Below is a small trained network, with its code and all its weights. Each question gives an input and a target symbol and asks what happens when units are switched off, that is, made to give their printed mean instead of their output.

import numpy as np


def w(rows, s, z=0):
    codes = np.array(rows[::2]) - 128.0
    scale = np.full(codes.shape[1], s)
    scale[-1] = z or s
    return codes * scale


def f(y):
    return y / 2 * (1 + np.tanh(0.7978845608 * (y + 0.044715 * y**3)))


def softmax(a):
    e = np.exp(a - a.max(-1, keepdims=True))
    return e / e.sum(-1, keepdims=True)


def log_softmax(a):
    a = a - a.max(-1, keepdims=True)
    return a - np.log(np.exp(a).sum(-1, keepdims=True))


def net(x, mask):
    ids = ['αζηξστ'.index(c) for c in x.split()]
    T = len(ids)
    res = E[ids] + P[:T]
    u = 0
    for l in range(2):
        q, k, v = (res @ M[l].T for M in (Q, K, V))
        z = softmax(np.where(np.tri(T) > 0, q @ k.T / 4**0.5, -1e9)) @ v
        res = res + np.where(mask[u], z, O[l][:, -1]) @ O[l][:, :-1]
        u += 1
        y = f(res @ A[l][:, :-1].T + A[l][:, -1])
        res = res + np.where(mask[u : u + 8], y, B[l][:, -1]) @ B[l][:, :-1]
        u += 8
    return log_softmax(res[-1] @ U[:, :-1].T + U[:, -1])


Q, K, V, O, A, B = {}, {}, {}, {}, {}, {}
E = w([
[193,143,144,117,131,219],'α',
[203,63,49,130,233,115],'ζ',
[126,37,124,108,101,1],'η',
[9,198,88,43,213,92],'ξ',
[57,101,136,233,109,195],'σ',
[132,100,183,73,16,156],'τ',
],0.0066)
P = w([
[166,221,6,147,45,97],'0',
[142,199,74,143,86,108],'1',
[120,179,112,137,118,118],'2',
[102,150,139,125,146,127],'3',
[80,125,168,125,171,141],'4',
[59,90,188,122,192,152],'5',
[34,55,210,126,217,162],'6',
[3,10,225,121,234,184],'7',
],0.005)
Q[0] = w([
[223,129,95,153,201,165],'0.h1',
[184,99,182,79,127,131],'0.h1',
[105,167,149,147,78,253],'0.h1',
[86,189,146,102,218,164],'0.h1',
],0.025)
K[0] = w([
[225,191,42,185,218,161],'0.h1',
[206,200,162,115,91,59],'0.h1',
[82,232,182,52,137,251],'0.h1',
[172,65,215,111,229,182],'0.h1',
],0.019)
V[0] = w([
[190,234,105,76,129,62],'0.h1',
[188,40,174,107,177,115],'0.h1',
[2,135,99,21,185,129],'0.h1',
[104,146,110,176,85,153],'0.h1',
],0.0082)
O[0] = w([
[132,12,154,159,160,177,123],'0.h1',
[181,100,79,68,52,156,96],'0.h1',
[240,139,178,254,173,77,251],'0.h1',
[68,171,137,132,155,104,121],'0.h1',
],0.0064,0.0035)
A[0] = w([
[120,111,109,133,117,102,48],'0.n1',
[158,110,122,87,131,78,18],'0.n2',
[105,104,156,148,107,121,71],'0.n3',
[117,113,169,124,76,147,66],'0.n4',
[167,166,132,121,136,196,134],'0.n5',
[137,156,135,109,146,117,54],'0.n6',
[132,130,97,55,93,149,4],'0.n7',
[251,195,87,147,33,116,241],'0.n8',
],0.022,0.002)
B[0] = w([
[109,151,135,131,148,127,87],'0.n1',
[80,104,136,156,108,146,156],'0.n2',
[121,170,135,154,112,163,148],'0.n3',
[156,205,158,126,178,110,157],'0.n4',
[75,84,152,170,85,70,252],'0.n5',
[112,105,120,121,131,85,172],'0.n6',
[80,169,72,144,151,139,128],'0.n7',
[251,108,91,145,57,20,206],'0.n8',
],0.018,0.0014)
Q[1] = w([
[205,138,98,106,122,127],'1.h1',
[85,95,129,156,184,174],'1.h1',
[67,101,100,7,99,124],'1.h1',
[175,113,105,151,87,246],'1.h1',
],0.018)
K[1] = w([
[139,168,62,164,159,132],'1.h1',
[109,112,216,40,104,143],'1.h1',
[150,159,94,155,7,241],'1.h1',
[36,202,49,70,110,61],'1.h1',
],0.015)
V[1] = w([
[92,83,33,180,161,182],'1.h1',
[115,1,118,114,182,96],'1.h1',
[63,200,47,54,147,36],'1.h1',
[69,114,196,99,73,91],'1.h1',
],0.0093)
O[1] = w([
[93,85,218,73,109,128,166],'1.h1',
[72,121,109,2,113,127,251],'1.h1',
[190,91,159,120,187,67,205],'1.h1',
[110,147,87,134,176,164,108],'1.h1',
],0.0085,0.0025)
A[1] = w([
[171,169,176,113,99,96,3],'1.n1',
[54,153,115,181,47,209,14],'1.n2',
[5,156,143,181,100,205,221],'1.n3',
[101,119,172,191,99,103,71],'1.n4',
[81,182,121,101,164,218,83],'1.n5',
[81,128,172,111,203,126,117],'1.n6',
[117,139,182,72,104,128,155],'1.n7',
[89,115,91,143,211,148,86],'1.n8',
],0.016,0.0032)
B[1] = w([
[101,195,108,128,148,190,164],'1.n1',
[150,122,212,68,218,33,181],'1.n2',
[90,133,114,244,81,228,254],'1.n3',
[151,102,87,61,132,115,179],'1.n4',
[197,64,67,25,108,129,179],'1.n5',
[119,54,197,88,161,136,232],'1.n6',
[124,160,88,178,128,72,166],'1.n7',
[127,247,122,60,126,149,189],'1.n8',
],0.014,0.0081)
U = w([
[203,38,80,143,35,28,254],'α',
[146,125,253,72,234,77,101],'ζ',
[185,132,98,61,133,201,45],'η',
[194,248,126,174,163,125,117],'ξ',
[106,96,187,216,107,212,157],'σ',
[142,131,124,97,130,139,48],'τ',
],0.0031,0.0046)

Each question gives the input, a string of symbols that net reads in full, and the target symbol t.
The units are the heads (4 rows each of Q, K, V and O) and the neurons (one row each of A and B). Each row of codes is followed by its name. A weight is (code - 128) times the scale printed after its matrix; where a second scale follows, it is the last column's (O, A, B and U).
mask holds one flag per unit, layer by layer, with each layer's heads first. A switched-off unit (its flag False) gives its mean, the last column of its rows in O or B, instead of its output. The means were averaged over made-up inputs and are rounded, as every weight is.
A unit's drop is (log p(t) with every unit on - log p(t) with that unit switched off) / (log p(t) with every unit on - log p(t) with every unit switched off).
The circuit of an input: a set's keep is (log p(t) with only the set's units on - log p(t) with every unit switched off) / (log p(t) with every unit on - log p(t) with every unit switched off). Starting from the 12 units with the biggest drops (on a tie, the unit counted first), units are removed one at a time, each time the one whose removal leaves the highest keep (on an exact tie, the one counted first), for as long as the keep stays at least 0.8.
units of the circuit, in order: the units of the circuit, biggest drop first
unit that matters most: the unit with the biggest drop
k most important neurons of layer l: the k neurons of layer l with the biggest drops, biggest first
drop when u is switched off: that unit's drop, to one decimal
input ζ ξ τ, target ξ: unit that matters most : 1.n1
input ξ ξ τ ξ ξ τ α ξ, target ξ: units of the circuit, in order : (1.h1; 1.n8; 0.n5)
input α ξ ξ, target ζ: units of the circuit, in order : (0.h1; 1.n3; 1.n6)
input ξ ξ ξ σ σ α ξ, target σ: units of the circuit, in order : (1.h1; 1.n3)
input σ ξ ξ ζ ζ η α, target α: 2 most important neurons of layer 0 : (0.n5; 0.n8)
input ξ ξ α τ τ τ α ξ, target η: units of the circuit, in order : (1.h1; 1.n5)
input ξ ξ σ ξ, target σ: units of the circuit, in order : (1.h1; 1.n3; 0.n8)
input η ξ ξ ξ σ σ σ η, target σ: 2 most important neurons of layer 0 : (0.n3; 0.n2)
input α α ζ τ, target ξ: units of the circuit, in order : (0.n8; 1.n1; 1.h1)
input η ζ α α ξ α α ζ, target η: 3 most important neurons of layer 1 : (1.n8; 1.n5; 1.n2)
input α η α σ ξ σ, target ζ: 2 most important neurons of layer 0 : (0.n8; 0.n6)
input ξ α ξ ζ ζ ζ α ζ, target η: 2 most important neurons of layer 1 : (1.n5; 1.n8)
input α ξ ξ ξ ξ ξ α ξ, target η: 3 most important neurons of layer 0 : (0.n5; 0.n8; 0.n6)
input α ξ α, target σ: unit that matters most : 0.h1
input α η ξ ζ η ζ ξ, target α: 2 most important neurons of layer 1 : (1.n7; 1.n5)
input ξ ξ ξ α, target α: drop when 0.n5 is switched off : 0.6
input σ α α ξ, target ζ: drop when 0.h1 is switched off : 2.9
input α ζ ζ ξ α ξ τ ξ, target ξ: drop when 1.h1 is switched off : 1.4
input ξ ζ ξ ζ ξ ζ ξ, target α: drop when 0.n8 is switched off : 0.1
input ξ α τ α α η ζ η, target σ: most important neuron of layer 0 : (0.n2)
